Below are the code and all the weights of a small trained network. Each question names an input and a class and asks about switching units off, where a switched-off unit gives its printed mean instead of its output.

import numpy as np


def w(rows, s, z=0):
    codes = np.array(rows[::2]) - 128.0
    scale = np.full(codes.shape[1], s)
    scale[-1] = z or s
    return codes * scale


def norm(h):
    return h / np.sqrt((h * h).mean(-1, keepdims=True) + 1e-5)


def f(y):
    return np.maximum(y, 0)


def log_softmax(a):
    a = a - a.max(-1, keepdims=True)
    return a - np.log(np.exp(a).sum(-1, keepdims=True))


def net(x, mask):
    res = np.array(x, float).reshape(1, 8) / 4 @ E
    u = 0
    for l in range(3):
        y = f(norm(res) @ A[l][:, :-1].T + A[l][:, -1])
        res = res + np.where(mask[u : u + 12], y, B[l][:, -1]) @ B[l][:, :-1]
        u += 12
    return log_softmax(norm(res)[-1] @ U[:, :-1].T + U[:, -1])


A, B = {}, {}
E = w([
[148,191,146,90,148,127,3,43],'x0',
[92,92,168,139,145,184,173,84],'x1',
[122,177,190,45,105,72,129,133],'x2',
[128,114,98,76,80,144,143,63],'x3',
[62,132,114,216,147,127,185,92],'x4',
[177,200,189,150,55,129,153,112],'x5',
[51,99,92,103,52,181,191,168],'x6',
[77,146,150,122,186,48,208,140],'x7',
],0.0051)
A[0] = w([
[156,74,104,125,138,133,117,203,164],'0.n1',
[114,133,139,157,93,130,214,120,126],'0.n2',
[94,101,173,86,59,87,124,96,46],'0.n3',
[118,168,117,120,120,56,119,142,110],'0.n4',
[93,64,254,125,93,79,147,121,57],'0.n5',
[82,154,164,140,179,124,151,89,93],'0.n6',
[148,104,103,137,152,85,100,126,7],'0.n7',
[155,193,104,106,149,151,50,136,41],'0.n8',
[105,144,204,118,173,159,133,165,213],'0.n9',
[120,137,96,143,108,119,99,52,133],'0.n10',
[166,145,182,100,111,119,118,110,180],'0.n11',
[92,91,157,94,60,122,124,122,58],'0.n12',
],0.01,0.0017)
B[0] = w([
[114,43,155,157,75,148,131,90,232],'0.n1',
[197,69,151,91,156,131,181,143,253],'0.n2',
[210,103,96,63,89,164,101,199,196],'0.n3',
[6,137,165,115,74,80,135,137,213],'0.n4',
[82,215,94,126,152,201,119,65,209],'0.n5',
[121,97,162,134,179,229,107,56,212],'0.n6',
[128,51,76,120,161,186,193,141,172],'0.n7',
[163,97,169,150,148,125,212,109,246],'0.n8',
[211,168,123,158,75,129,167,48,205],'0.n9',
[43,183,226,128,223,147,125,96,209],'0.n10',
[109,135,84,171,129,125,96,219,234],'0.n11',
[255,105,4,93,234,90,187,195,189],'0.n12',
],0.0062,0.0045)
A[1] = w([
[212,137,84,78,89,160,116,202,140],'1.n1',
[94,144,57,113,163,174,217,111,180],'1.n2',
[114,64,142,130,114,134,193,120,35],'1.n3',
[80,155,51,183,74,140,160,158,47],'1.n4',
[81,147,170,126,158,175,152,38,87],'1.n5',
[123,166,114,182,165,120,109,2,65],'1.n6',
[179,167,211,169,51,71,86,141,144],'1.n7',
[146,204,91,28,104,27,178,207,24],'1.n8',
[118,69,142,147,207,54,65,174,87],'1.n9',
[172,38,89,224,188,65,132,165,249],'1.n10',
[162,246,224,197,130,160,105,119,219],'1.n11',
[66,96,157,85,135,49,105,153,74],'1.n12',
],0.0074,0.0013)
B[1] = w([
[102,140,160,149,220,123,117,152,230],'1.n1',
[218,106,205,166,125,188,161,107,250],'1.n2',
[64,219,214,84,90,180,160,142,214],'1.n3',
[130,169,217,146,149,165,155,174,166],'1.n4',
[180,87,156,143,156,37,72,122,240],'1.n5',
[9,74,66,50,169,141,109,62,222],'1.n6',
[107,142,146,172,136,61,103,221,189],'1.n7',
[71,161,75,178,86,52,139,123,221],'1.n8',
[197,209,231,72,105,189,147,76,175],'1.n9',
[235,174,159,154,97,191,152,103,253],'1.n10',
[166,60,165,223,211,133,54,175,244],'1.n11',
[129,142,123,94,61,150,3,90,161],'1.n12',
],0.0066,0.0056)
A[2] = w([
[210,103,196,106,92,115,82,123,145],'2.n1',
[114,165,202,42,22,52,89,90,111],'2.n2',
[59,118,106,94,69,41,109,196,44],'2.n3',
[101,75,53,164,2,239,113,222,161],'2.n4',
[46,176,95,178,30,75,103,162,80],'2.n5',
[166,157,103,109,177,174,171,127,141],'2.n6',
[105,119,174,205,192,135,171,150,251],'2.n7',
[183,77,180,131,152,206,92,113,166],'2.n8',
[166,160,5,55,148,116,131,163,88],'2.n9',
[74,116,229,120,82,247,86,84,228],'2.n10',
[100,153,183,148,188,143,182,68,93],'2.n11',
[238,137,82,41,196,87,57,227,158],'2.n12',
],0.0063,0.0023)
B[2] = w([
[49,172,109,201,51,161,163,151,185],'2.n1',
[89,197,94,85,84,133,75,122,153],'2.n2',
[75,137,131,174,161,125,226,108,150],'2.n3',
[101,193,121,28,80,34,81,24,174],'2.n4',
[68,122,88,117,115,92,139,183,153],'2.n5',
[181,98,143,137,105,146,228,136,180],'2.n6',
[117,100,169,68,105,103,109,19,246],'2.n7',
[136,191,112,58,73,113,158,124,254],'2.n8',
[64,155,1,84,228,208,146,138,145],'2.n9',
[168,144,74,118,71,35,119,129,246],'2.n10',
[121,124,92,66,176,138,142,110,200],'2.n11',
[145,52,63,163,156,219,203,149,189],'2.n12',
],0.0064,0.0078)
U = w([
[37,7,109,144,98,174,115,146,9],'0',
[124,113,10,103,188,195,173,184,115],'1',
[161,130,160,210,130,154,116,156,122],'2',
[124,69,150,187,160,136,62,196,113],'3',
[115,165,99,80,40,114,70,99,125],'4',
[27,164,93,151,120,59,141,186,133],'5',
[207,115,153,85,95,187,228,55,146],'6',
[121,79,139,113,224,112,39,22,141],'7',
],0.013,0.015)

Each question gives the input, the list of numbers given to net, and the class t.
The units are the neurons (one row each of A and B). Each row of codes is followed by its name. A weight is (code - 128) times the scale printed after its matrix; where a second scale follows, it is the last column's (A, B and U).
mask holds one flag per neuron, layer by layer. A switched-off neuron (its flag False) gives its mean, the last column of its row in B, instead of its output. The means were averaged over made-up inputs and are rounded, as every weight is.
A unit's drop is (log p(t) with every unit on - log p(t) with that unit switched off) / (log p(t) with every unit on - log p(t) with every unit switched off).
The circuit of an input: a set's keep is (log p(t) with only the set's units on - log p(t) with every unit switched off) / (log p(t) with every unit on - log p(t) with every unit switched off). Starting from the 12 units with the biggest drops (on a tie, the unit counted first), units are removed one at a time, each time the one whose removal leaves the highest keep (on an exact tie, the one counted first), for as long as the keep stays at least 0.8.
units of the circuit, in order: the units of the circuit, biggest drop first
most important unit: the unit with the biggest drop
top k neurons: the k neurons with the biggest drops, biggest first
k most important neurons of layer l: the k neurons of layer l with the biggest drops, biggest first
drop of u: that unit's drop, to one decimal
input [3,3,1,1,-2,-5,-7,-6], class 6: most important unit => 0.n5
input [-3,4,7,4,4,3,7,-6], class 1: units of the circuit, in order => (0.n12; 0.n3; 2.n9; 1.n10)
input [-7,-4,7,-5,-5,-7,6,0], class 4: units of the circuit, in order => (2.n4; 1.n12)
input [-4,3,2,-4,-7,2,-2,-8], class 2: units of the circuit, in order => (1.n1; 0.n11)
input [4,-1,-7,4,0,-8,7,-8], class 4: units of the circuit, in order => (2.n4; 2.n10)
input [-2,-7,5,1,-1,-5,-5,4], class 4: top 2 neurons => (1.n12; 1.n9)
input [0,-6,3,-8,0,-8,-5,-1], class 6: top 2 neurons => (1.n10; 0.n7)
input [-5,-4,-3,-8,-6,2,0,3], class 4: top 2 neurons => (0.n1; 0.n12)
input [-3,0,6,5,-2,0,-7,-4], class 5: 3 most important neurons of layer 0 => (0.n6; 0.n2; 0.n11)
input [-5,8,7,-3,-8,-3,-8,-1], class 7: 2 most important neurons of layer 0 => (0.n5; 0.n9)
input [2,-6,-5,-3,-3,-1,-3,6], class 6: top 3 neurons => (0.n7; 1.n10; 0.n8)
input [5,-3,7,-8,7,4,-2,8], class 7: top 2 neurons => (0.n6; 1.n11)
input [4,-6,-2,0,0,1,1,-4], class 7: top 3 neurons => (0.n10; 1.n6; 0.n3)
input [-3,0,6,6,7,-8,-6,-7], class 7: top neuron => (0.n10)
input [1,-3,8,5,-5,-6,-2,4], class 5: top 2 neurons => (1.n8; 0.n4)
input [7,-3,0,1,0,-4,7,4], class 4: 3 most important neurons of layer 1 => (1.n12; 1.n2; 1.n7)
input [7,2,7,1,-5,-1,2,3], class 5: top 3 neurons => (1.n8; 0.n4; 0.n2)
input [8,-5,-5,-3,-8,-8,-1,8], class 6: top 2 neurons => (0.n7; 0.n8)
input [1,-1,5,6,7,8,-5,-3], class 7: top 2 neurons => (0.n10; 1.n6)
input [2,-8,5,-5,-3,5,-6,-7], class 2: most important unit => 0.n8
input [-5,-3,-4,-3,-8,-6,7,2], class 6: top 3 neurons => (0.n4; 1.n10; 1.n8)
input [-2,1,7,4,-5,7,-2,-2], class 1: top 2 neurons => (0.n3; 0.n12)
input [4,-4,8,-2,8,3,-4,-2], class 7: 2 most important neurons of layer 0 => (0.n6; 0.n10)
input [2,6,2,5,-8,1,-6,-4], class 3: drop of 0.n2 => 0.2
input [1,4,3,-2,-7,1,6,6], class 1: drop of 0.n3 => 0.3
input [-6,0,-7,-4,-6,-6,-7,-1], class 6: drop of 1.n4 => 0.0
